Here is a tiny trained network, its code and every weight. The questions are about switching its units off for an input and a class, where a switched-off unit gives its printed mean instead of its output.

import numpy as np


def w(rows, s, z=0):
    codes = np.array(rows[::2]) - 128.0
    scale = np.full(codes.shape[1], s)
    scale[-1] = z or s
    return codes * scale


def norm(h):
    return h / np.sqrt((h * h).mean(-1, keepdims=True) + 1e-5)


def f(y):
    return y / 2 * (1 + np.tanh(0.7978845608 * (y + 0.044715 * y**3)))


def log_softmax(a):
    a = a - a.max(-1, keepdims=True)
    return a - np.log(np.exp(a).sum(-1, keepdims=True))


def net(x, mask):
    res = np.array(x, float).reshape(1, 3) / 4 @ E
    u = 0
    for l in range(4):
        y = f(norm(res) @ A[l][:, :-1].T + A[l][:, -1])
        res = res + np.where(mask[u : u + 4], y, B[l][:, -1]) @ B[l][:, :-1]
        u += 4
    return log_softmax(norm(res)[-1] @ U[:, :-1].T + U[:, -1])


A, B = {}, {}
E = w([
[110,227,1,133,165,142],'x0',
[190,150,151,36,147,121],'x1',
[127,156,118,47,51,252],'x2',
],0.0046)
A[0] = w([
[116,36,160,165,55,112,27],'L0N0',
[226,192,148,3,151,67,4],'L0N1',
[122,20,125,106,48,234,69],'L0N2',
[151,105,172,154,13,187,54],'L0N3',
],0.0065,0.0039)
B[0] = w([
[158,116,124,227,172,162,191],'L0N0',
[241,66,132,1,118,131,231],'L0N1',
[128,207,218,124,138,185,255],'L0N2',
[83,143,171,126,182,189,209],'L0N3',
],0.0088,0.0031)
A[1] = w([
[126,170,215,107,179,177,151],'L1N0',
[82,251,194,70,31,255,3],'L1N1',
[112,106,254,118,57,198,50],'L1N2',
[127,181,110,102,132,178,70],'L1N3',
],0.0057,0.0031)
B[1] = w([
[147,81,82,171,89,81,222],'L1N0',
[80,78,137,104,30,64,252],'L1N1',
[123,241,55,236,193,198,208],'L1N2',
[118,141,103,182,2,54,138],'L1N3',
],0.0056,0.0039)
A[2] = w([
[59,217,37,128,145,128,3],'L2N0',
[165,209,178,56,123,109,172],'L2N1',
[226,157,118,3,144,151,163],'L2N2',
[94,96,218,89,67,132,9],'L2N3',
],0.0077,0.0027)
B[2] = w([
[186,201,59,164,227,76,160],'L2N0',
[234,63,63,116,100,96,188],'L2N1',
[196,11,170,97,239,76,253],'L2N2',
[108,254,81,153,63,224,144],'L2N3',
],0.0068,0.0062)
A[3] = w([
[2,251,202,42,144,189,21],'L3N0',
[43,95,235,141,172,23,31],'L3N1',
[59,184,100,115,114,124,4],'L3N2',
[152,113,231,193,93,161,56],'L3N3',
],0.0073,0.0038)
B[3] = w([
[241,17,114,16,136,79,221],'L3N0',
[2,33,119,93,22,76,232],'L3N1',
[109,172,101,83,121,111,119],'L3N2',
[82,178,146,171,172,133,252],'L3N3',
],0.0093,0.0024)
U = w([
[62,161,200,195,137,197,198],'0',
[124,205,32,185,204,54,67],'1',
[199,42,131,52,180,69,251],'2',
[86,190,70,85,31,136,89],'3',
[4,24,155,164,76,32,13],'4',
[160,156,201,90,58,233,73],'5',
],0.012,0.0032)

Each question gives the input, the list of numbers given to net, and the class t.
The units are the neurons (one row each of A and B). Each row of codes is followed by its name. A weight is (code - 128) times the scale printed after its matrix; where a second scale follows, it is the last column's (A, B and U).
mask holds one flag per neuron, layer by layer. A switched-off neuron (its flag False) gives its mean, the last column of its row in B, instead of its output. The means were averaged over made-up inputs and are rounded, as every weight is.
A unit's drop is (log p(t) with every unit on - log p(t) with that unit switched off) / (log p(t) with every unit on - log p(t) with every unit switched off).
The circuit of an input: a set's keep is (log p(t) with only the set's units on - log p(t) with every unit switched off) / (log p(t) with every unit on - log p(t) with every unit switched off). Starting from the 12 units with the biggest drops (on a tie, the unit counted first), units are removed one at a time, each time the one whose removal leaves the highest keep (on an exact tie, the one counted first), for as long as the keep stays at least 0.8.
units of the circuit, in order: the units of the circuit, biggest drop first
k most important neurons: the k neurons with the biggest drops, biggest first
drop of u: that unit's drop, to one decimal
input [-8,2,4], class 0: units of the circuit, in order -> (L1N2 L0N1)
input [-5,4,2], class 5: units of the circuit, in order -> (L2N3)
input [3,2,5], class 3: units of the circuit, in order -> (L1N1 L3N0)
input [-4,1,-3], class 4: 2 most important neurons -> (L3N1 L0N2)
input [0,2,5], class 5: 2 most important neurons -> (L0N2 L3N1)
input [-7,-3,6], class 0: 3 most important neurons -> (L0N0 L1N2 L3N3)
input [-4,-5,-4], class 4: 2 most important neurons -> (L3N1 L0N2)
input [-3,-4,-3], class 4: 3 most important neurons -> (L3N1 L0N2 L1N2)
input [-4,-2,4], class 5: 4 most important neurons -> (L0N2 L3N0 L2N2 L0N3)
input [4,1,2], class 1: 4 most important neurons -> (L0N1 L0N2 L2N0 L1N3)
input [0,-4,4], class 5: 4 most important neurons -> (L0N2 L3N0 L2N2 L0N3)
input [5,0,6], class 3: 2 most important neurons -> (L1N1 L0N1)
input [5,-2,4], class 3: 2 most important neurons -> (L2N2 L1N1)
input [-7,-7,6], class 0: units of the circuit, in order -> (L1N2)
input [1,-4,-3], class 4: 2 most important neurons -> (L1N2 L2N1)
input [-1,3,-8], class 4: drop of L3N1 -> 0.2
input [-3,-3,3], class 0: drop of L0N1 -> 0.1
input [4,-2,-1], class 1: drop of L0N1 -> 0.3
